Below is a small trained network, with its code and all its weights. Each question gives an input and a target symbol and asks what happens when units are switched off, that is, made to give their printed mean instead of their output.

import numpy as np


def w(rows, s, z=0):
    codes = np.array(rows[::2]) - 128.0
    scale = np.full(codes.shape[1], s)
    scale[-1] = z or s
    return codes * scale


def f(y):
    return np.maximum(y, 0)


def softmax(a):
    e = np.exp(a - a.max(-1, keepdims=True))
    return e / e.sum(-1, keepdims=True)


def log_softmax(a):
    a = a - a.max(-1, keepdims=True)
    return a - np.log(np.exp(a).sum(-1, keepdims=True))


def net(x, mask):
    ids = ['αβγδεηθλμξπστφψω'.index(c) for c in x.split()]
    T = len(ids)
    res = E[ids] + P[:T]
    u = 0
    for l in range(2):
        r = res
        for j in range(2):
            rows = slice(4 * j, 4 * j + 4)
            q, k, v = (r @ M[l][rows].T for M in (Q, K, V))
            z = softmax(np.where(np.tri(T) > 0, q @ k.T / 4**0.5, -1e9)) @ v
            o = O[l][rows]
            res = res + np.where(mask[u + j], z, o[:, -1]) @ o[:, :-1]
        u += 2
        y = f(res @ A[l][:, :-1].T + A[l][:, -1])
        res = res + np.where(mask[u : u + 4], y, B[l][:, -1]) @ B[l][:, :-1]
        u += 4
    return log_softmax(res[-1] @ U[:, :-1].T + U[:, -1])


Q, K, V, O, A, B = {}, {}, {}, {}, {}, {}
E = w([
[164,155,137],'α',
[97,106,88],'β',
[172,4,88],'γ',
[197,184,108],'δ',
[218,162,170],'ε',
[62,30,149],'η',
[133,82,158],'θ',
[183,105,201],'λ',
[167,88,155],'μ',
[102,146,33],'ξ',
[142,77,104],'π',
[136,121,144],'σ',
[104,116,120],'τ',
[172,122,119],'φ',
[121,102,106],'ψ',
[117,103,160],'ω',
],0.019)
P = w([
[119,201,216],'0',
[254,176,100],'1',
[247,164,98],'2',
[237,164,73],'3',
[176,83,141],'4',
[144,94,106],'5',
[199,106,138],'6',
[221,85,163],'7',
[158,121,48],'8',
[213,93,135],'9',
[183,121,77],'10',
[232,108,137],'11',
],0.0089)
Q[0] = w([
[138,145,99],'0.h1',
[81,152,182],'0.h1',
[91,135,50],'0.h1',
[86,180,46],'0.h1',
[101,165,175],'0.h2',
[221,16,106],'0.h2',
[90,133,154],'0.h2',
[180,254,208],'0.h2',
],0.0093)
K[0] = w([
[105,150,178],'0.h1',
[29,130,68],'0.h1',
[176,93,180],'0.h1',
[209,112,155],'0.h1',
[168,35,159],'0.h2',
[64,234,188],'0.h2',
[249,184,51],'0.h2',
[122,145,131],'0.h2',
],0.012)
V[0] = w([
[113,75,177],'0.h1',
[188,50,121],'0.h1',
[212,175,158],'0.h1',
[95,159,150],'0.h1',
[250,60,71],'0.h2',
[123,138,215],'0.h2',
[157,205,120],'0.h2',
[174,93,172],'0.h2',
],0.013)
O[0] = w([
[99,91,107,90],'0.h1',
[130,124,189,195],'0.h1',
[153,98,188,252],'0.h1',
[175,124,67,86],'0.h1',
[183,100,252,180],'0.h2',
[101,61,69,152],'0.h2',
[254,193,124,180],'0.h2',
[156,82,141,162],'0.h2',
],0.0086,0.012)
A[0] = w([
[254,106,114,106],'0.n1',
[158,40,171,3],'0.n2',
[29,58,99,183],'0.n3',
[136,190,78,171],'0.n4',
],0.0096,0.0046)
B[0] = w([
[61,53,108,254],'0.n1',
[91,255,41,192],'0.n2',
[153,216,184,144],'0.n3',
[159,150,147,135],'0.n4',
],0.0077,0.023)
Q[1] = w([
[142,15,173],'1.h1',
[107,135,65],'1.h1',
[12,88,45],'1.h1',
[195,108,111],'1.h1',
[108,135,168],'1.h2',
[252,129,180],'1.h2',
[115,85,131],'1.h2',
[77,25,219],'1.h2',
],0.011)
K[1] = w([
[253,219,118],'1.h1',
[133,45,157],'1.h1',
[92,126,48],'1.h1',
[214,87,126],'1.h1',
[145,57,111],'1.h2',
[49,106,90],'1.h2',
[160,58,172],'1.h2',
[171,109,77],'1.h2',
],0.014)
V[1] = w([
[128,111,142],'1.h1',
[227,70,103],'1.h1',
[73,74,166],'1.h1',
[182,56,53],'1.h1',
[101,106,148],'1.h2',
[187,149,8],'1.h2',
[37,176,78],'1.h2',
[169,136,194],'1.h2',
],0.012)
O[1] = w([
[140,171,130,143],'1.h1',
[55,173,118,255],'1.h1',
[36,66,66,99],'1.h1',
[104,169,143,161],'1.h1',
[68,150,254,123],'1.h2',
[156,176,27,178],'1.h2',
[18,67,95,31],'1.h2',
[233,65,108,137],'1.h2',
],0.0071,0.0088)
A[1] = w([
[148,54,185,13],'1.n1',
[126,65,71,116],'1.n2',
[208,99,221,107],'1.n3',
[178,1,70,253],'1.n4',
],0.0083,0.0062)
B[1] = w([
[147,162,36,168],'1.n1',
[149,179,182,149],'1.n2',
[71,24,1,255],'1.n3',
[76,198,216,221],'1.n4',
],0.0082,0.0094)
U = w([
[253,213,231,143],'α',
[84,158,53,69],'β',
[77,127,86,171],'γ',
[243,102,141,255],'δ',
[159,116,137,99],'ε',
[68,115,168,158],'η',
[144,127,184,104],'θ',
[85,133,73,85],'λ',
[141,94,245,147],'μ',
[112,152,22,89],'ξ',
[104,26,91,110],'π',
[104,136,67,45],'σ',
[78,138,34,39],'τ',
[161,105,149,121],'φ',
[141,126,125,72],'ψ',
[93,130,89,52],'ω',
],0.0071,0.0074)

Each question gives the input, a string of symbols that net reads in full, and the target symbol t.
The units are the heads (4 rows each of Q, K, V and O) and the neurons (one row each of A and B). Each row of codes is followed by its name. A weight is (code - 128) times the scale printed after its matrix; where a second scale follows, it is the last column's (O, A, B and U).
mask holds one flag per unit, layer by layer, with each layer's heads first. A switched-off unit (its flag False) gives its mean, the last column of its rows in O or B, instead of its output. The means were averaged over made-up inputs and are rounded, as every weight is.
A unit's drop is (log p(t) with every unit on - log p(t) with that unit switched off) / (log p(t) with every unit on - log p(t) with every unit switched off).
The circuit of an input: a set's keep is (log p(t) with only the set's units on - log p(t) with every unit switched off) / (log p(t) with every unit on - log p(t) with every unit switched off). Starting from all 12 units, units are removed one at a time, each time the one whose removal leaves the highest keep (on an exact tie, the one counted first), for as long as the keep stays at least 0.8.
circuit, biggest first: the units of the circuit, biggest drop first
k most important neurons: the k neurons with the biggest drops, biggest first
k most important neurons of layer l: the k neurons of layer l with the biggest drops, biggest first
heads that matter: for each layer, one digit per head in row order, 1 if its drop is at least 0.15 and else 0, layers parted by /
input γ β ε μ η ε λ δ φ, target π: circuit, biggest first	(1.n3; 1.h2; 0.h2)
input ξ ξ γ θ α, target δ: 2 most important neurons	(0.n2; 0.n4)
input γ η δ ξ δ, target π: circuit, biggest first	(1.n3; 0.h2; 1.h2)
input η δ γ δ γ δ α γ, target μ: heads that matter	01 / 11
input δ δ δ η ξ γ λ δ μ, target α: circuit, biggest first	(0.h2; 1.h1)
input ξ ω ε, target ξ: circuit, biggest first	(0.h1; 1.h2)
input γ δ η η, target π: most important neuron	(1.n3)
input γ ξ ξ α, target π: circuit, biggest first	(1.n3; 0.h2; 1.h2)
input δ φ δ ξ, target δ: heads that matter	01 / 01
input η γ η α, target μ: 3 most important neurons of layer 0	(0.n3; 0.n1; 0.n2)
input ξ γ φ η β δ γ δ γ, target δ: 4 most important neurons	(0.n2; 0.n1; 0.n4; 1.n3)
input γ θ δ η, target π: heads that matter	11 / 11
input δ δ ω δ μ α γ δ γ ε γ α, target α: 2 most important neurons	(0.n2; 1.n3)
input η δ ξ, target η: heads that matter	01 / 01
input γ δ δ δ η η λ, target π: circuit, biggest first	(1.n3; 1.h2)
input δ δ δ δ, target δ: heads that matter	01 / 01
input δ γ ξ, target α: circuit, biggest first	(0.h2; 1.n3)
input ξ γ α γ ξ δ δ γ ω η, target δ: heads that matter	01 / 10
input γ τ λ, target π: heads that matter	01 / 01
input δ η δ δ μ γ γ ω δ η τ θ, target α: heads that matter	01 / 11
input δ δ α, target δ: heads that matter	01 / 01
input δ β δ ξ δ φ, target δ: circuit, biggest first	(1.h2; 0.h2)
input η δ ξ δ, target η: 3 most important neurons	(0.n3; 0.n1; 1.n3)
input δ γ γ δ δ ξ δ γ η μ δ, target α: 2 most important neurons	(0.n2; 1.n3)
